Here is a tiny trained network, its code and every weight. The questions are about switching its units off for an input and a class, where a switched-off unit gives its printed mean instead of its output.

import numpy as np


def w(rows, s, z=0):
    codes = np.array(rows[::2]) - 128.0
    scale = np.full(codes.shape[1], s)
    scale[-1] = z or s
    return codes * scale


def f(y):
    return y / 2 * (1 + np.tanh(0.7978845608 * (y + 0.044715 * y**3)))


def log_softmax(a):
    a = a - a.max(-1, keepdims=True)
    return a - np.log(np.exp(a).sum(-1, keepdims=True))


def net(x, mask):
    res = np.array(x, float).reshape(1, 6) / 4 @ E
    y = f(res @ A[0][:, :-1].T + A[0][:, -1])
    res = res + np.where(mask, y, B[0][:, -1]) @ B[0][:, :-1]
    return log_softmax(res[-1] @ U[:, :-1].T + U[:, -1])


A, B = {}, {}
E = w([
[158,202,39,171,40,73,94,207],'x0',
[96,106,129,167,158,10,70,60],'x1',
[132,137,130,119,139,123,127,129],'x2',
[133,197,212,210,139,178,49,135],'x3',
[126,227,156,129,54,111,204,18],'x4',
[128,122,116,136,120,139,124,118],'x5',
],0.011)
A[0] = w([
[97,136,120,141,90,111,127,162,14],'neuron 1',
[139,170,52,173,77,112,107,178,94],'neuron 2',
[161,102,81,69,128,104,206,140,1],'neuron 3',
[136,155,178,173,120,134,87,150,38],'neuron 4',
[109,82,135,109,108,44,125,105,90],'neuron 5',
[62,54,219,94,150,159,115,72,82],'neuron 6',
[107,114,98,172,175,56,92,82,83],'neuron 7',
[109,124,144,108,160,158,130,111,42],'neuron 8',
[117,57,120,138,120,149,84,142,44],'neuron 9',
[118,104,100,70,119,83,177,145,57],'neuron 10',
[135,143,135,136,112,166,181,140,22],'neuron 11',
[94,131,119,157,158,73,112,107,53],'neuron 12',
[112,174,205,175,137,174,39,131,55],'neuron 13',
[175,128,137,102,134,251,182,155,24],'neuron 14',
[157,162,35,98,75,80,120,178,73],'neuron 15',
[108,184,167,116,90,134,158,63,34],'neuron 16',
[136,133,162,98,118,98,121,146,107],'neuron 17',
[170,89,167,141,117,102,138,156,30],'neuron 18',
[125,186,155,124,74,113,191,63,46],'neuron 19',
[119,66,94,125,172,150,66,190,75],'neuron 20',
[86,157,142,118,130,70,108,103,48],'neuron 21',
[78,156,114,125,108,118,121,161,2],'neuron 22',
[82,54,158,78,168,174,181,74,117],'neuron 23',
[132,170,86,168,110,130,92,156,48],'neuron 24',
[132,87,137,105,158,173,117,79,55],'neuron 25',
[95,76,133,144,134,57,47,77,58],'neuron 26',
[148,192,129,134,63,97,184,52,69],'neuron 27',
[135,48,127,141,132,120,74,189,98],'neuron 28',
[119,128,113,149,137,106,113,109,17],'neuron 29',
[114,103,165,171,108,34,123,78,46],'neuron 30',
[160,159,84,156,50,60,80,181,89],'neuron 31',
[107,37,19,51,115,82,201,117,44],'neuron 32',
[170,160,199,193,140,162,89,137,16],'neuron 33',
[142,125,95,118,176,106,102,197,90],'neuron 34',
[170,122,110,88,111,196,168,153,32],'neuron 35',
[131,80,151,146,140,129,94,181,75],'neuron 36',
[149,165,129,85,94,223,189,210,55],'neuron 37',
[144,68,92,119,184,152,56,175,77],'neuron 38',
[127,96,200,129,172,168,116,82,68],'neuron 39',
[127,192,201,177,133,179,46,152,50],'neuron 40',
],0.012,0.006)
B[0] = w([
[140,113,172,144,168,115,91,119,137],'neuron 1',
[190,163,185,153,204,85,171,171,211],'neuron 2',
[89,80,49,171,108,114,128,43,182],'neuron 3',
[113,84,64,168,130,115,149,78,167],'neuron 4',
[136,99,76,123,72,146,81,139,186],'neuron 5',
[213,180,184,162,186,63,160,171,241],'neuron 6',
[114,104,123,88,43,141,26,253,199],'neuron 7',
[123,136,134,120,155,73,151,146,152],'neuron 8',
[118,176,146,90,128,177,160,110,165],'neuron 9',
[114,75,40,192,117,129,141,69,179],'neuron 10',
[99,119,176,126,88,139,80,143,147],'neuron 11',
[139,91,119,94,81,138,101,183,164],'neuron 12',
[118,35,10,172,125,99,137,25,216],'neuron 13',
[100,101,115,118,63,118,34,229,206],'neuron 14',
[188,116,219,168,150,32,191,110,214],'neuron 15',
[83,165,178,100,112,187,186,94,204],'neuron 16',
[139,81,143,139,97,153,144,128,126],'neuron 17',
[133,150,123,123,129,133,111,121,124],'neuron 18',
[57,212,154,86,167,222,146,105,221],'neuron 19',
[52,208,158,71,138,210,176,96,215],'neuron 20',
[137,139,96,126,95,169,88,176,162],'neuron 21',
[139,127,153,116,126,81,131,121,131],'neuron 22',
[228,131,193,191,227,36,184,170,249],'neuron 23',
[203,103,161,131,148,103,154,130,169],'neuron 24',
[184,124,213,135,133,78,173,120,178],'neuron 25',
[115,103,103,74,36,122,35,233,205],'neuron 26',
[47,216,178,54,182,220,144,85,236],'neuron 27',
[74,200,178,102,116,176,160,87,204],'neuron 28',
[132,128,131,131,130,142,87,145,131],'neuron 29',
[116,117,131,101,87,149,58,205,196],'neuron 30',
[206,130,205,161,218,55,216,191,226],'neuron 31',
[116,59,8,203,125,131,110,1,252],'neuron 32',
[113,63,28,168,113,117,128,68,190],'neuron 33',
[91,165,170,111,158,188,147,109,180],'neuron 34',
[122,135,80,78,46,105,53,189,173],'neuron 35',
[105,178,179,123,112,175,138,86,174],'neuron 36',
[132,90,116,74,51,108,11,254,211],'neuron 37',
[88,222,162,77,118,218,157,76,216],'neuron 38',
[196,124,168,167,159,82,173,158,207],'neuron 39',
[116,52,25,148,115,88,130,37,217],'neuron 40',
],0.008,0.015)
U = w([
[212,131,196,156,182,96,182,160,251],'0',
[93,179,179,97,149,247,167,103,133],'1',
[138,69,64,169,132,139,139,62,51],'2',
[145,108,141,105,82,157,64,227,59],'3',
],0.011,0.0016)

Each question gives the input, the list of numbers given to net, and the class t.
The units are the neurons (one row each of A and B). Each row of codes is followed by its name. A weight is (code - 128) times the scale printed after its matrix; where a second scale follows, it is the last column's (A, B and U).
mask holds one flag per neuron, in row order. A switched-off neuron (its flag False) gives its mean, the last column of its row in B, instead of its output. The means were averaged over made-up inputs and are rounded, as every weight is.
A unit's drop is (log p(t) with every unit on - log p(t) with that unit switched off) / (log p(t) with every unit on - log p(t) with every unit switched off).
The circuit of an input: a set's keep is (log p(t) with only the set's units on - log p(t) with every unit switched off) / (log p(t) with every unit on - log p(t) with every unit switched off). Starting from the 12 units with the biggest drops (on a tie, the unit counted first), units are removed one at a time, each time the one whose removal leaves the highest keep (on an exact tie, the one counted first), for as long as the keep stays at least 0.8.
circuit, biggest first: the units of the circuit, biggest drop first
most important unit: the unit with the biggest drop
top k neurons: the k neurons with the biggest drops, biggest first
drop when u is switched off: that unit's drop, to one decimal
input [4,7,-7,-7,7,-7], class 1: circuit, biggest first : [neuron 27]
input [-8,7,0,-8,7,5], class 0: top 4 neurons : [neuron 23; neuron 6; neuron 13; neuron 25]
input [7,-8,8,3,5,-2], class 3: top 4 neurons : [neuron 37; neuron 23; neuron 14; neuron 35]
input [6,7,6,-5,-4,-7], class 3: top 3 neurons : [neuron 7; neuron 26; neuron 23]
input [5,6,-5,5,-3,1], class 3: top 2 neurons : [neuron 26; neuron 7]
input [-6,-6,4,-6,-5,7], class 0: top 2 neurons : [neuron 23; neuron 6]
input [5,0,-1,-7,-7,-2], class 1: top 2 neurons : [neuron 20; neuron 38]
input [-6,4,-1,5,-8,-3], class 1: top 2 neurons : [neuron 38; neuron 20]
input [-5,4,5,-6,6,7], class 1: top 4 neurons : [neuron 27; neuron 19; neuron 13; neuron 16]
input [7,3,5,4,-7,5], class 0: top 2 neurons : [neuron 31; neuron 2]
input [4,-5,7,0,-1,8], class 3: top 2 neurons : [neuron 37; neuron 23]
input [8,4,1,-8,-3,4], class 0: top 2 neurons : [neuron 31; neuron 15]
input [-6,-4,-6,8,6,-7], class 2: top 3 neurons : [neuron 13; neuron 40; neuron 33]
input [2,7,4,8,-7,-6], class 2: top 2 neurons : [neuron 13; neuron 40]
input [4,-6,5,-7,5,8], class 2: circuit, biggest first : [neuron 32]
input [6,4,-6,-6,7,8], class 1: top 3 neurons : [neuron 27; neuron 19; neuron 23]
input [6,8,-8,7,1,-2], class 3: top 2 neurons : [neuron 7; neuron 26]
input [7,4,7,8,-5,0], class 2: drop when neuron 23 is switched off : 0.4
input [-2,-7,-1,2,-5,-8], class 3: drop when neuron 14 is switched off : 0.3
input [-7,-6,-8,4,6,-6], class 0: drop when neuron 23 is switched off : 0.2
input [-8,2,2,2,7,-4], class 0: drop when neuron 7 is switched off : 0.0
input [6,-1,-8,-7,-7,5], class 1: most important unit : neuron 20
